Below are the code and all the weights of a small trained network. Each question names an input and a class and asks about switching units off, where a switched-off unit gives its printed mean instead of its output.

import numpy as np


def w(rows, s, z=0):
    codes = np.array(rows[::2]) - 128.0
    scale = np.full(codes.shape[1], s)
    scale[-1] = z or s
    return codes * scale


def f(y):
    return y / 2 * (1 + np.tanh(0.7978845608 * (y + 0.044715 * y**3)))


def log_softmax(a):
    a = a - a.max(-1, keepdims=True)
    return a - np.log(np.exp(a).sum(-1, keepdims=True))


def net(x, mask):
    res = np.array(x, float).reshape(1, 5) / 4 @ E
    y = f(res @ A[0][:, :-1].T + A[0][:, -1])
    res = res + np.where(mask, y, B[0][:, -1]) @ B[0][:, :-1]
    return log_softmax(res[-1] @ U[:, :-1].T + U[:, -1])


A, B = {}, {}
E = w([
[34,74,142,72],'x0',
[29,237,129,179],'x1',
[125,127,127,129],'x2',
[168,186,253,50],'x3',
[111,49,225,230],'x4',
],0.0046)
A[0] = w([
[251,205,106,231,57],'neuron 0',
[83,204,136,159,93],'neuron 1',
[129,167,226,62,28],'neuron 2',
[108,92,40,186,32],'neuron 3',
[133,137,124,123,122],'neuron 4',
[117,89,168,187,2],'neuron 5',
[126,113,187,150,18],'neuron 6',
[124,127,130,128,125],'neuron 7',
[115,89,194,202,24],'neuron 8',
[6,44,135,51,58],'neuron 9',
[130,152,108,94,42],'neuron 10',
[44,97,152,81,27],'neuron 11',
[171,79,121,96,121],'neuron 12',
[118,99,70,161,47],'neuron 13',
[114,91,185,186,58],'neuron 14',
[160,132,161,108,61],'neuron 15',
[132,171,65,61,59],'neuron 16',
[115,95,186,189,56],'neuron 17',
[67,198,137,159,53],'neuron 18',
[101,92,47,175,44],'neuron 19',
[129,129,121,120,121],'neuron 20',
[117,99,60,181,5],'neuron 21',
[123,130,124,123,117],'neuron 22',
[133,168,58,51,84],'neuron 23',
[216,42,116,84,64],'neuron 24',
[134,171,71,70,36],'neuron 25',
[63,166,148,156,68],'neuron 26',
[161,189,232,94,42],'neuron 27',
[90,200,137,162,108],'neuron 28',
],0.012,0.0046)
B[0] = w([
[3,191,144,145,232],'neuron 0',
[124,61,116,144,213],'neuron 1',
[151,172,50,122,226],'neuron 2',
[170,154,61,114,201],'neuron 3',
[129,130,130,128,125],'neuron 4',
[164,136,155,147,146],'neuron 5',
[153,141,124,156,130],'neuron 6',
[128,128,128,127,127],'neuron 7',
[177,143,163,182,200],'neuron 8',
[36,190,125,169,242],'neuron 9',
[139,134,137,150,110],'neuron 10',
[77,155,127,132,151],'neuron 11',
[120,82,119,137,183],'neuron 12',
[147,129,89,125,147],'neuron 13',
[166,141,161,169,193],'neuron 14',
[132,122,99,128,127],'neuron 15',
[168,141,165,181,190],'neuron 16',
[168,140,163,164,192],'neuron 17',
[119,64,108,158,199],'neuron 18',
[162,154,66,119,195],'neuron 19',
[129,127,131,129,123],'neuron 20',
[154,140,84,112,154],'neuron 21',
[128,129,130,128,121],'neuron 22',
[176,141,169,190,217],'neuron 23',
[100,35,88,186,243],'neuron 24',
[161,140,167,160,166],'neuron 25',
[106,83,116,151,183],'neuron 26',
[159,165,43,136,252],'neuron 27',
[121,66,119,137,213],'neuron 28',
],0.043,0.0032)
U = w([
[202,141,20,141,119],'0',
[211,123,158,208,116],'1',
[145,99,100,155,250],'2',
[132,30,77,186,97],'3',
[88,150,107,175,100],'4',
[165,70,189,3,124],'5',
[198,100,143,60,79],'6',
],0.0071,0.021)

Each question gives the input, the list of numbers given to net, and the class t.
The units are the neurons (one row each of A and B). Each row of codes is followed by its name. A weight is (code - 128) times the scale printed after its matrix; where a second scale follows, it is the last column's (A, B and U).
mask holds one flag per neuron, in row order. A switched-off neuron (its flag False) gives its mean, the last column of its row in B, instead of its output. The means were averaged over made-up inputs and are rounded, as every weight is.
A unit's drop is (log p(t) with every unit on - log p(t) with that unit switched off) / (log p(t) with every unit on - log p(t) with every unit switched off).
The circuit of an input: a set's keep is (log p(t) with only the set's units on - log p(t) with every unit switched off) / (log p(t) with every unit on - log p(t) with every unit switched off). Starting from the 12 units with the biggest drops (on a tie, the unit counted first), units are removed one at a time, each time the one whose removal leaves the highest keep (on an exact tie, the one counted first), for as long as the keep stays at least 0.8.
circuit, biggest first: the units of the circuit, biggest drop first
unit that matters most: the unit with the biggest drop
top k neurons: the k neurons with the biggest drops, biggest first
drop of u: that unit's drop, to one decimal
input [4,1,-6,2,-6], class 1: circuit, biggest first : [neuron 23; neuron 16]
input [-3,-2,-5,8,8], class 0: top neuron : [neuron 27]
input [6,0,-5,-1,6], class 1: circuit, biggest first : [neuron 8; neuron 14]
input [8,-8,-1,7,8], class 1: top 2 neurons : [neuron 8; neuron 14]
input [-1,7,-5,-7,7], class 0: top 2 neurons : [neuron 3; neuron 19]
input [-6,7,7,0,-8], class 1: top 2 neurons : [neuron 23; neuron 16]
input [6,-8,7,-5,1], class 3: top 3 neurons : [neuron 24; neuron 12; neuron 0]
input [4,-8,6,-7,-4], class 3: top 3 neurons : [neuron 24; neuron 12; neuron 27]
input [-7,-4,-4,-7,-2], class 0: top 4 neurons : [neuron 3; neuron 19; neuron 21; neuron 9]
input [0,8,7,-2,-7], class 3: top 3 neurons : [neuron 1; neuron 18; neuron 28]
input [4,6,-4,-3,-7], class 1: top 2 neurons : [neuron 23; neuron 16]
input [-2,6,-3,-6,4], class 0: top 3 neurons : [neuron 3; neuron 19; neuron 24]
input [-2,1,5,6,-4], class 0: top 2 neurons : [neuron 27; neuron 2]
input [-5,6,-4,8,-3], class 0: circuit, biggest first : [neuron 27]
input [-8,2,-3,7,5], class 4: top 3 neurons : [neuron 0; neuron 3; neuron 19]
input [-8,7,4,4,3], class 4: top 2 neurons : [neuron 0; neuron 24]
input [8,5,-7,-6,-7], class 4: top 2 neurons : [neuron 9; neuron 11]
input [6,-1,2,-8,-7], class 0: top 2 neurons : [neuron 3; neuron 19]
input [-8,-3,-2,-5,3], class 4: drop of neuron 0 : 1.4
input [2,-8,6,3,6], class 3: drop of neuron 12 : 0.2
input [1,-4,1,-2,5], class 1: drop of neuron 25 : -0.1
input [6,-3,-5,5,-3], class 4: unit that matters most : neuron 9
input [-8,-2,-1,-1,-7], class 4: drop of neuron 14 : 0.1
